Below are the code and all the weights of a small trained network. Each question names an input and a target symbol and asks about switching units off, where a switched-off unit gives its printed mean instead of its output.

import numpy as np


def w(rows, s, z=0):
    codes = np.array(rows[::2]) - 128.0
    scale = np.full(codes.shape[1], s)
    scale[-1] = z or s
    return codes * scale


def f(y):
    return np.maximum(y, 0)


def softmax(a):
    e = np.exp(a - a.max(-1, keepdims=True))
    return e / e.sum(-1, keepdims=True)


def log_softmax(a):
    a = a - a.max(-1, keepdims=True)
    return a - np.log(np.exp(a).sum(-1, keepdims=True))


def net(x, mask):
    ids = ['ΓΞΠΣαβδεζτφω'.index(c) for c in x.split()]
    T = len(ids)
    res = E[ids] + P[:T]
    r = res
    for j in range(2):
        rows = slice(3 * j, 3 * j + 3)
        q, k, v = (r @ M[0][rows].T for M in (Q, K, V))
        z = softmax(np.where(np.tri(T) > 0, q @ k.T / 3**0.5, -1e9)) @ v
        o = O[0][rows]
        res = res + np.where(mask[j], z, o[:, -1]) @ o[:, :-1]
    y = f(res @ A[0][:, :-1].T + A[0][:, -1])
    res = res + np.where(mask[2:10], y, B[0][:, -1]) @ B[0][:, :-1]
    return log_softmax(res[-1] @ U[:, :-1].T + U[:, -1])


Q, K, V, O, A, B = {}, {}, {}, {}, {}, {}
E = w([
[173,188,184,143,161],'Γ',
[86,118,78,169,100],'Ξ',
[123,192,107,55,133],'Π',
[170,118,48,169,117],'Σ',
[154,189,63,118,196],'α',
[99,115,142,156,146],'β',
[85,137,149,119,43],'δ',
[164,98,132,124,97],'ε',
[102,252,252,188,107],'ζ',
[94,254,150,79,155],'τ',
[63,154,219,125,63],'φ',
[236,184,70,70,174],'ω',
],0.017)
P = w([
[42,126,61,169,91],'0',
[136,52,199,57,230],'1',
[184,253,204,98,93],'2',
[29,83,63,86,123],'3',
[138,63,201,34,234],'4',
[190,237,211,147,62],'5',
[21,72,63,55,143],'6',
[138,78,217,2,245],'7',
],0.0085)
Q[0] = w([
[113,2,153,136,200],'h0',
[165,107,178,198,86],'h0',
[92,60,90,87,86],'h0',
[122,193,128,182,65],'h1',
[146,102,153,195,95],'h1',
[47,114,121,75,190],'h1',
],0.013)
K[0] = w([
[223,20,178,52,102],'h0',
[173,155,196,197,92],'h0',
[105,29,92,50,31],'h0',
[104,170,143,251,2],'h1',
[149,196,136,124,136],'h1',
[79,72,55,38,98],'h1',
],0.0094)
V[0] = w([
[94,123,146,168,253],'h0',
[217,173,200,223,85],'h0',
[162,104,122,120,107],'h0',
[145,97,128,135,117],'h1',
[55,6,110,98,130],'h1',
[97,176,136,177,107],'h1',
],0.0065)
O[0] = w([
[92,184,194,200,254,251],'h0',
[163,77,183,5,215,46],'h0',
[215,37,182,137,39,28],'h0',
[144,191,152,222,195,52],'h1',
[140,58,181,178,15,28],'h1',
[93,57,185,88,137,190],'h1',
],0.0053,0.0021)
A[0] = w([
[113,192,124,84,129,39],'n0',
[197,11,23,123,83,93],'n1',
[116,96,30,182,135,166],'n2',
[54,75,143,204,97,124],'n3',
[99,149,117,34,79,51],'n4',
[214,71,48,154,146,113],'n5',
[144,76,36,198,141,2],'n6',
[195,97,178,140,182,176],'n7',
],0.011,0.0084)
B[0] = w([
[93,45,112,153,108,210],'n0',
[179,212,160,99,94,175],'n1',
[199,99,139,139,198,251],'n2',
[147,89,162,91,127,228],'n3',
[185,99,84,187,134,182],'n4',
[8,164,108,85,92,171],'n5',
[120,213,138,206,136,146],'n6',
[145,115,83,187,62,253],'n7',
],0.012,0.0052)
U = w([
[134,180,140,178,81,222],'Γ',
[245,135,180,199,112,3],'Ξ',
[121,76,91,254,68,196],'Π',
[154,217,207,188,109,82],'Σ',
[156,140,116,184,175,86],'α',
[178,27,138,53,190,118],'β',
[185,96,110,175,28,82],'δ',
[171,163,201,63,100,159],'ε',
[65,164,176,79,163,146],'ζ',
[48,144,68,168,78,133],'τ',
[109,90,136,100,69,204],'φ',
[147,146,131,34,140,155],'ω',
],0.011,0.004)

Each question gives the input, a string of symbols that net reads in full, and the target symbol t.
The units are the heads (3 rows each of Q, K, V and O) and the neurons (one row each of A and B). Each row of codes is followed by its name. A weight is (code - 128) times the scale printed after its matrix; where a second scale follows, it is the last column's (O, A, B and U).
mask holds one flag per unit, heads first, then neurons. A switched-off unit (its flag False) gives its mean, the last column of its rows in O or B, instead of its output. The means were averaged over made-up inputs and are rounded, as every weight is.
A unit's drop is (log p(t) with every unit on - log p(t) with that unit switched off) / (log p(t) with every unit on - log p(t) with every unit switched off).
The circuit of an input: a set's keep is (log p(t) with only the set's units on - log p(t) with every unit switched off) / (log p(t) with every unit on - log p(t) with every unit switched off). Starting from all 10 units, units are removed one at a time, each time the one whose removal leaves the highest keep (on an exact tie, the one counted first), for as long as the keep stays at least 0.8.
circuit, biggest first: the units of the circuit, biggest drop first
top k neurons: the k neurons with the biggest drops, biggest first
heads that matter: for each layer, one digit per head in row order, 1 if its drop is at least 0.15 and else 0, layers parted by /
drop when u is switched off: that unit's drop, to one decimal
input τ α τ τ, target τ: top 2 neurons : (n2; n0)
input ζ ζ Π, target β: heads that matter : 11
input φ β Ξ τ ε, target δ: circuit, biggest first : (n7; h0)
input Γ Π β ε, target ε: circuit, biggest first : (n1; h0; n7)
input Γ τ ζ α Ξ α ζ, target ζ: top 2 neurons : (n2; n3)
input ω ω α α, target α: circuit, biggest first : (n2; h0; h1)
input β φ Π α Σ Π β, target β: top 3 neurons : (n3; n2; n7)
input α ζ ω ω β, target Π: circuit, biggest first : (n7)
input ζ ζ α, target β: circuit, biggest first : (h0; n0)
input α β ζ α ζ α τ, target τ: circuit, biggest first : (h0; n0)
input α ζ ω δ β, target Π: heads that matter : 00
input α β ε φ ζ Ξ β ω, target τ: top 3 neurons : (n5; n7; n2)
input β α Σ ω Ξ, target β: top 3 neurons : (n2; n7; n3)
input Ξ ζ ζ Ξ β ε, target β: circuit, biggest first : (h0)
input Ξ Π β ζ α Γ Σ, target Σ: top 4 neurons : (n1; n6; n5; n2)
input Ξ α Ξ Σ β φ ε, target ε: top 2 neurons : (n1; n7)
input δ β τ Ξ α δ β, target β: top 2 neurons : (n3; n2)
input β Γ δ Ξ, target Ξ: drop when h0 is switched off : 0.2
input φ ω δ Ξ β ζ Π, target Π: drop when n4 is switched off : 0.3
input β α β ζ ε, target δ: drop when h0 is switched off : 0.2
input ζ α ω, target β: drop when n0 is switched off : 0.3
input Π φ φ ζ, target ζ: top neuron : (n7)
